What each symbol does to the nodes:
* | b z a c
puli | gofo mana vane fomi
reda | fuvo sobu duru menu
mube | fomu vuto boke foso
lizu | zovo rava pezi sobu
zovo | fezi dasa lizu dafu
sobu | dafu reda tade kemi
peze | boke gida fomu puli
mana | tofu puli gigo pezi
kuzo | fomi fezi dasa doma
keru | vevu risa vifa tule
pezi | lizu fomi fezi tade
pigo | vuto boke gida tofu
duru | reda tade doma mepi
foso | vane gele gofo dasa
ragu | risa vifa menu mube
dafu | keke fuvo sobu vifa
vevu | kemi mepi keru gida
doma | duru keke fuvo risa
mepi | menu vevu risa peze
boke | mube pigo peze gofo
vane | puli gigo foso kuzo
tule | gida fomu vuto gigo
fuvo | doma dafu reda ragu
fezi | pezi kuzo zovo keke
fomu | peze tule mube vane
gofo | foso tofu puli rava
vifa | keru ragu kemi vuto
gida | pigo peze tule mana
kemi | vifa menu vevu pigo
gigo | mana vane gele fezi
fomi | rava pezi kuzo duru
tade | sobu duru keke vevu
gele | gigo foso tofu zovo
dasa | kuzo zovo rava fuvo
risa | mepi keru ragu fomu
tofu | gele gofo mana lizu
menu | ragu kemi mepi boke
keke | tade doma dafu keru
rava | dasa lizu fomi reda
vuto | tule mube pigo gele

The rows follow the links: the fewer symbols apart two nodes are, the more alike their rows tend to be.

Each row is also shifted at random along 4 hidden directions that mean nothing.

Some nodes, each with a row of numbers:
gele:   3  -10    6  -10   -3  -17   -4   -1  -16    2   16  -14   -9  -26  -10   -7   11   10  -11    8    5   21    6    6   21  -12    9    8   13   15  -13  -14   -7    0    0  -19   -9   -1  -25    5   11  -23   13    6   -6  -19    7    6    9   11   10   -2    7   -6  -24    2    2   -2   10    7   -6   -3  -36   -7   13  -18
boke:  -6   -4    4   13   -9    4    4   18   -4   -1  -34    9   -6    0    0   -5    2   -6    3   -4  -12  -37    6   -6  -34   -2   -4  -44  -16  -24   13    3   15    7   12    5   13   -3    9    8   10   10   -6   12    7    6  -12    8   20  -24   -8    2    3  -15   24    3   -4   11   -9  -10   10   14   21  -19  -25   31
doma:   0    3   -4   -6   13   -5    5   -1    6   -6   13   13    6   10    5    8   -7    7    5   -2    6   13  -10  -16   23  -12   -8   25   12   13   -6   -1   -3   -1    9   -4  -10   10   -8  -16  -12    9    2  -17  -11    7   -2  -14  -17    9   15   -2  -10   10   -9   -2    2   -8   18   -2    2  -12   -7   21   -2    6
risa:   0    5   -7    9   13    7   15  -11   18    2    0   25    1   18    5   13  -21   11   -1   -1    8    0  -12  -21   27  -13    4   -2   -2   14    7   16   13   -2   14   -8   -8    9    1  -32   -4   24    9  -15   -7   17   -2   -2  -12   -3   10    4   -9    5   -3   -2    5    5    3   -7   17   -5   37   42  -12   28
lizu:   2   -5    8    6   10    9  -14   11   -2  -27  -24    9   -9   -4   -2   -6    8    0   11    5  -10  -24   20   -2  -33   26    2  -72   -8  -27   26  -22   -6    9    1  -26    8   -1  -16    5    2  -18  -25   26   22  -16  -26    6   30  -20   -4   16   19  -10   28    8   -4   26  -21   -8    4   -6   -5  -40  -24   81
pezi:  14   -4    0    0   -5    8  -22   -8   24    2  -10  -10    2   13  -12   26   -6   -2    1   -2   10  -11   16   -7   -8   11  -27  -30   -5   20   39   21    9    3   -6  -10   -3   -2   18  -30   -4   -2  -12   32   17   -5  -11    4  -16    3   -4   -9   -8    8   18  -13    4    5  -18   -4    4   11   -9   36   -5   -5
peze:   4   -1   -6    3   -4    0   -1   10   10   13  -13    0   -2   13   -8   15  -10    6    2    2  -13   -5    0  -16   -1  -27  -10   -5    0   11    6   18   14   13   19  -19   -2    0    3  -20    6   26    2   -4   -1    6   12    0   -8  -15   -3  -15  -15    1    0   -8    4   -4    1    1    3   12   -2   26   -4    4
keru:   3    0   -9    8    3   12   -7  -20   17   14   -7    9    3    8   -2   23  -13   -2   -2    9    7  -13    4  -21   18    6    2  -15   -6   23   27    6   14   -7    5    1  -21    5    0  -34    2   10    3    4    7   -2    3    4  -24    1   11   15   -1   12    4   -3    1   14  -15    1   15   -2   27   61  -14   -3
kemi:  -9    4    8    1   -5    6  -12   -4   -4   17    0  -12   -6   -7   -3   -4    2  -22    7    8   -9   -6    0   13  -17   11    4    0   -4  -20    4   -7   -1   -9   -6   17    5  -15    3   20   -2   -8   -9    7   13  -11    9    2   -1    8  -13   15   11   -6    4   18   -5    5  -21    4  -12    7   -8  -12   11  -27
duru:   5    7   -4    5   11   10   -7    6    3   -2   -5    7   10   14    4   17    2   -6    8   -6   -1  -10   -2   -8  -14    4  -18   -7    9    0   12    7   -2    7    2   -7    6    2    3    9  -18   11  -19   -5    9    6   -6  -12   -4   -6   -4  -10  -16   11    5   -2   -1  -17    1   -9    0    1  -31   -7   -8    0
foso:  -4    4    9    3   -3  -11    7   14  -14   -4   -8   -1   12   -9    8   -7    9   -3   -9  -14   -3  -36   15   12  -24   11   -7  -12   -7  -12   -9   -1   -5    1  -11   34    9    2    9   33    3  -13    5   16   -7    8   -8   16   18    1    3    7  -13  -13   11  -10   -4  -10    1   -4   12    7  -12  -37   -5  -27
tofu:   2  -10    7   -3  -11    1  -12   -2    8    8    3  -15  -10  -12  -14    6    0   -1   -6    8    6   -2   10  -19   -2  -15   -2  -21    6   22   24   19    5   -6    7   -6  -13   -8    3  -25   17   -2    6   23    9  -21    0    5   -3   -4   -1  -11    1    2   -6   -4    1    8   -5   -7   -3   13   -5   26    0   -2
mube:  -8    1   -2    4  -10   -3   18    3    7    7  -15    2   -6   -3   -3   -3  -12    7  -15    1    1   -7   -3  -18    9  -27    1   -5   -1    9   -2    7   12    5   18   -4   -2    6   -7  -14   12    6   18    3   -6    3   10   13   -1   -9    8    3   -6   -7  -12    1    4   -2   14    0   17   12   16   25  -19    3
rava:  -5    6    6    0   -4   -1    8    9   12    1  -15  -13    4   -3   -4    4  -19   -8  -13  -13    0  -13   -7   -4  -21   -1  -23  -13   10    4   20   32    7   -1   -8   18    7   -7   31   -8  -13    3   -3   27   -1    6  -16    7   -7    6   -3  -16  -16   -4   10   -6    2  -12    2   -6    7   18   -3    9   -4  -15

Start here and follow the symbols in turn, left to right. Where do you end up?
Answer with the node's name.
 -3    2   -2  -10    4  -14   20    2    8   -9   11   -2   -3  -13    2  -17   -9   13  -14    0   13   30  -16   -4   26  -18   -9   16   16    8   -9    3    4    3    4   -6   -5   14   -6  -14  -11   -4   12    2  -15    7   -9    0    0    7   11   -5   -1   -4  -15    2    7  -10   27    0    7   -6    6    1   -5   17
c a c b b -> risa
 12   -2   -6   -6    3   -9  -10  -24    0    1    0   -4    6   -4   -6   12   -8    6   -6   -2   12   18    6   11   21   16  -14   21   -3   13   -3    3   -7   -5  -24   12   -6   -2    9   -2   -9  -16    2    5  -10    4   -2    5  -16   22    8    2    2    6    1   -5    2   -2    2    3   -7   -7   -5   15   16  -27
b c c -> vevu
  2    2    0    4    4   12  -15  -13    8   12   10   -1   -4   10   -2   10   -1   -4   16   13   -5   12    2   -8    9   -1    8    3    0    5   15    1    2   -2    8  -18  -10   -6   -4  -17   -3   13   -4   -9   12   -5   15   -5  -14   -3   -2   -1    2    8    1    9    5   11  -12    2   -4   -3    2   25    7   12
b a z z b -> kemi
 -4   -5    1  -10    2   -9   -8  -18   -3    0    5  -15   -1  -26   -4    7   -3    5  -20    1   15   21   11    1    9    2   -6    2   17   16   12   -3   -2   -4   -8   -5   -7    2  -13   -5   -8  -21    2   22   -2  -16   -1    5   -9   28   10    5   -2   -3  -13    4    3    5    3   11    0   -5  -44   15   -1  -24
a a z c a -> doma
  1  -13   -8    4    1    1  -17   -4   -1    8  -26    5    2    0   -8   28    3    4    1   14   -1  -23   26  -14    2    3    0  -23  -10   14   16   -9    4    4   10  -12   -7    0  -10  -10    7   -3   -7   13    8   -3   11    9   -5   -9    7   11   -1    9    7   -1   -6   25  -10    1    9   -3  -16   28  -17  -10
c z a b -> vane
-10   -7   -4   -6   -7   -1    0   -9    3   11   -5  -12   -7  -15   -5   -2   -1   -1  -12   12    6   -1   10  -10   15  -13   12   -1   -1   13    2   -4    9    1    7   -2  -11    2  -10  -13   13   -8   12   14    6   -6   17    9   -8    4   -1   12   10    0  -10   -1   -3   15    2    5   -2    6   11   28   -2  -13
c b a a c -> lizu
  9    1  -11   -7   12   -7   12   -5   16  -15   -1   10    2   10    4    4  -15   26    0   -7    8    8   -7   -9   20   -7  -10    1    0   19    1    9   10    8    0  -12   -5   12    4  -23  -11    1    1   -2  -12   13  -17   -2   -2    0    9   -6  -10    1    5  -15    5    0   16   -5   13   -6   20   17   -7   34
c c z z -> risa
 18   -9    3    1   -1   -1  -22    5   -8    0    6   -7   -1    2   -3   13   16    4    8    5  -10   -5   21    5   -5    5   -1  -15    0    9    4    2   -8   -1    4  -22   -1  -13  -10    6   12   -9   -9    7   12  -12    8    4   11  -11   -4  -15   -1    3    3   -4   -2    5  -16   -1   -1    1  -28   -7   15    5
z z z c c -> duru
 12  -13    1   -4    2  -14  -17   -7  -13    3   15   -5    5  -10   -6   14   13   15   -1    7    0   14   13    4   20    0   -2   23    0   29  -17  -13  -13   -3   -4    1  -14   -8  -15    1   11  -14    4   -4  -10  -10   11    5    2   11    6  -11   -3    5  -20   -6    0   -1    0    5   -6  -12  -35    0   21  -36
c b b c z -> reda
-15    4    2    2   21    2    7   12   -7  -11  -13   17    7  -17    6    8   10    4    6   -9    1  -16    5  -11  -15   10   -7  -39   19   -9   12  -23  -10    5   19  -20    2   14  -40   17  -13   -7  -21   15    7   -9  -12   -9   16   -3   15   21  -14   -7  -10   15   -4    4    9   -3   16  -13  -64  -22  -38   31
a c c z c -> tofu
 -8    4    1   -1   13    5    4   14    7   -4   -6    8    1  -11    1    4   -5   -9    3  -14    5  -11  -10  -19  -17   -6  -13  -27   21   -3   21    1   -2    9   16  -21   -1    1  -17  -11  -11   10  -14    8    8   -7  -18  -10   10   -9    0    5  -10   -4    0    9   -1   -1    3  -10    8    0  -28    0  -25   36
c a z -> vevu
  6  -12  -10   -1   -9    0  -16   -4   -4   12    7  -16    0    6   -6    6   10   -2    1   14  -10   19   13    4   13  -18    8   26    1    8   -6    2    2   -3    0  -15   -6  -14   -2   -7   10    7   -1   -6   -2   -4   26   -7  -15   -1   -8  -20    2    3  -15   -1    4    0   -7   12  -14    8  -15   18   23  -33
a z z -> tule
-16   12   10   11    9    8    5   14   -6    5  -18    4    3   -2    4    1    3  -18    5    0  -12  -23    1   -9  -29    1   -7  -27   13  -18   13    7   -2   -2   12    8    5   -6   -1   18  -10   12   -7   11    9   -6   -1    1   14  -10   -8    9  -17  -14   10   20   -7    1  -13   -6    4    9  -28  -14  -13   -3
a b a b -> menu
 -5   -4   10    3    1   -6    4   21  -16   -6   -1   -5    1   -8    3  -15   12   -4   -1   -8  -13  -11    4   12  -27   -4    1   -9    2  -11  -10   -1  -11    5    7    4    9  -10   -5   30    5   -7    2    1   -7   -3   -7    6   30  -13   -7  -10  -10  -15    4    3   -1   -6   -2   -8    1    7  -27  -43    1    6
c a a -> kuzo
-14    6   -1    6   21    0   12    4    3    1    3   11   -1   -6    7   -1   -8    5    0    8    1   -5   -4  -14   13  -14    1  -15   20   -2    0   -6    3    3   22  -15   -9    8  -29   -2   -5   10    5   -1   -4   -8    0    3    1   -8   16   13  -15   -8  -15   25    4    6    7   -4   16    0  -29    7  -26   22
z a b c -> vuto
 -3   -5    2    5  -17    9   -4    2   16   12  -18  -10  -17   -3  -12    9  -10  -11  -11   12   -3  -12   10  -18  -11  -13   -4  -25  -13    6   26   12   22   -4   11   -9   -6   -8   12  -23   12    5    5   25   10  -13    7   12  -11   -5  -10    0   10   -3    3   -2    3   16  -12    2   -1   16   29   32  -11    3
b b c -> gigo
  5    0    0   -3    3   -5    1   10    7   -3    1   -1   10   13    5   12   -2    9    0   -8   -2   -3    0    4   -8    2  -22    3   10    1    5   14    0    2   -3   -6    4    2   12   -3  -13    5   -7    3    0   14  -11   -6    0    0    3  -19  -15    1   11   -5    5  -14    6   -6    6    1  -22   -2    8    3
b c a -> duru
